Below is a small trained network, with its code and all its weights. Each question gives an input and a target symbol and asks what happens when units are switched off, that is, made to give their printed mean instead of their output.

import numpy as np


def w(rows, s, z=0):
    codes = np.array(rows[::2]) - 128.0
    scale = np.full(codes.shape[1], s)
    scale[-1] = z or s
    return codes * scale


def f(y):
    return y / 2 * (1 + np.tanh(0.7978845608 * (y + 0.044715 * y**3)))


def softmax(a):
    e = np.exp(a - a.max(-1, keepdims=True))
    return e / e.sum(-1, keepdims=True)


def log_softmax(a):
    a = a - a.max(-1, keepdims=True)
    return a - np.log(np.exp(a).sum(-1, keepdims=True))


def net(x, mask):
    ids = ['ΔΘΛΠΨαβεζημτω'.index(c) for c in x.split()]
    T = len(ids)
    res = E[ids] + P[:T]
    q, k, v = (res @ M[0].T for M in (Q, K, V))
    z = softmax(np.where(np.tri(T) > 0, q @ k.T / 2**0.5, -1e9)) @ v
    res = res + np.where(mask[0], z, O[0][:, -1]) @ O[0][:, :-1]
    y = f(res @ A[0][:, :-1].T + A[0][:, -1])
    res = res + np.where(mask[1:17], y, B[0][:, -1]) @ B[0][:, :-1]
    return log_softmax(res[-1] @ U[:, :-1].T + U[:, -1])


Q, K, V, O, A, B = {}, {}, {}, {}, {}, {}
E = w([
[129,128,124,204,146],'Δ',
[135,112,122,149,120],'Θ',
[49,254,114,148,108],'Λ',
[62,176,106,109,100],'Π',
[146,86,130,107,150],'Ψ',
[67,170,108,205,61],'α',
[157,202,148,217,89],'β',
[81,135,138,34,155],'ε',
[185,84,25,140,114],'ζ',
[89,135,104,163,127],'η',
[109,109,157,67,119],'μ',
[100,213,145,37,134],'τ',
[140,165,137,137,111],'ω',
],0.02)
P = w([
[164,121,156,6,34],'0',
[158,67,34,153,88],'1',
[88,110,182,179,82],'2',
[157,153,111,125,249],'3',
[142,74,71,129,114],'4',
[73,78,195,134,141],'5',
],0.013)
Q[0] = w([
[77,53,153,97,2],'H0',
[4,9,61,85,198],'H0',
],0.0085)
K[0] = w([
[50,66,133,205,254],'H0',
[91,66,124,83,100],'H0',
],0.0088)
V[0] = w([
[130,88,87,104,141],'H0',
[90,9,115,149,134],'H0',
],0.012)
O[0] = w([
[244,166,59,114,192,254],'H0',
[199,163,205,93,96,180],'H0',
],0.011,0.0049)
A[0] = w([
[70,195,220,144,220,136],'N0',
[114,100,182,160,163,221],'N1',
[98,158,237,128,100,108],'N2',
[151,89,75,156,170,122],'N3',
[142,168,105,88,107,169],'N4',
[153,154,119,158,72,158],'N5',
[183,22,132,190,142,60],'N6',
[130,173,137,252,144,82],'N7',
[136,59,90,71,134,33],'N8',
[186,71,154,180,109,55],'N9',
[208,53,132,103,107,110],'N10',
[42,56,144,104,151,3],'N11',
[49,107,179,172,106,109],'N12',
[139,170,248,79,166,215],'N13',
[112,149,164,136,174,146],'N14',
[182,90,179,95,116,108],'N15',
],0.011,0.0054)
B[0] = w([
[177,68,186,160,55,157],'N0',
[121,180,14,49,2,139],'N1',
[144,235,87,83,114,150],'N2',
[100,156,180,86,74,206],'N3',
[76,109,122,105,177,189],'N4',
[115,93,85,199,112,166],'N5',
[52,139,197,103,53,190],'N6',
[103,116,132,55,228,145],'N7',
[166,175,96,153,176,174],'N8',
[35,180,119,67,64,166],'N9',
[136,148,170,173,151,251],'N10',
[169,193,138,247,158,142],'N11',
[231,105,159,121,138,153],'N12',
[149,93,87,194,100,175],'N13',
[152,209,146,79,49,133],'N14',
[80,177,183,159,165,182],'N15',
],0.0078,0.013)
U = w([
[50,159,168,73,102,97],'Δ',
[124,111,213,157,68,226],'Θ',
[62,231,135,154,148,11],'Λ',
[119,123,103,122,100,174],'Π',
[86,182,254,86,132,151],'Ψ',
[157,113,126,210,111,83],'α',
[136,112,143,168,121,152],'β',
[213,205,111,117,166,2],'ε',
[135,182,141,128,17,141],'ζ',
[141,133,134,132,109,111],'η',
[182,97,182,167,164,241],'μ',
[110,166,118,50,126,108],'τ',
[137,146,127,228,130,106],'ω',
],0.0096,0.0037)

Each question gives the input, a string of symbols that net reads in full, and the target symbol t.
The units are the heads (2 rows each of Q, K, V and O) and the neurons (one row each of A and B). Each row of codes is followed by its name. A weight is (code - 128) times the scale printed after its matrix; where a second scale follows, it is the last column's (O, A, B and U).
mask holds one flag per unit, heads first, then neurons. A switched-off unit (its flag False) gives its mean, the last column of its rows in O or B, instead of its output. The means were averaged over made-up inputs and are rounded, as every weight is.
A unit's drop is (log p(t) with every unit on - log p(t) with that unit switched off) / (log p(t) with every unit on - log p(t) with every unit switched off).
The circuit of an input: a set's keep is (log p(t) with only the set's units on - log p(t) with every unit switched off) / (log p(t) with every unit on - log p(t) with every unit switched off). Starting from the 12 units with the biggest drops (on a tie, the unit counted first), units are removed one at a time, each time the one whose removal leaves the highest keep (on an exact tie, the one counted first), for as long as the keep stays at least 0.8.
units of the circuit, in order: the units of the circuit, biggest drop first
unit that matters most: the unit with the biggest drop
top k neurons: the k neurons with the biggest drops, biggest first
drop when u is switched off: that unit's drop, to one decimal
input ζ Ψ ζ Π, target ε: top neuron	(N6)
input Ψ Π ω, target ζ: units of the circuit, in order	(H0; N1; N2)
input Λ τ α μ, target ω: units of the circuit, in order	(N11; H0)
input Λ Λ ω ε, target ω: top 2 neurons	(N11; N0)
input Λ Λ ζ ζ Δ, target Δ: top 2 neurons	(N7; N6)
input τ ζ τ ζ, target Λ: units of the circuit, in order	(H0; N3)
input Ψ Ψ ζ ζ Ψ Δ, target ζ: units of the circuit, in order	(N1; N14)
input ζ τ Π τ, target ε: top 2 neurons	(N6; N14)
input Ψ Π τ Ψ μ, target μ: units of the circuit, in order	(N9; N6; N3)
input ζ Π μ Ψ ε Λ, target ζ: top 3 neurons	(N0; N2; N14)
input ζ τ μ τ ζ Ψ, target ζ: units of the circuit, in order	(N1; N13; H0)
input τ Ψ Ψ ζ ζ β, target ζ: units of the circuit, in order	(N1; H0)
input ζ ζ ζ ζ τ, target ε: units of the circuit, in order	(H0; N6)
input Ψ Δ Ψ Ψ ζ, target ζ: top 3 neurons	(N6; N3; N9)
input η α Λ ζ ζ, target ζ: top 2 neurons	(N6; N3)
input Ψ ζ Π ζ μ ω, target ζ: unit that matters most	N1
input Ψ Π η, target ζ: top 2 neurons	(N1; N2)
input ζ ζ Λ, target ζ: top 3 neurons	(N0; N2; N1)
input ζ ω Ψ η, target ε: top 2 neurons	(N6; N9)
input ζ ζ μ τ Ψ, target Ψ: top neuron	(N15)
input ω ζ Ψ, target ζ: top 3 neurons	(N1; N13; N2)
input ω τ μ, target ζ: drop when H0 is switched off	0.5
input μ ω τ ζ Ψ, target Ψ: drop when N15 is switched off	0.1
input Λ τ ζ Π, target ω: drop when N14 is switched off	0.0
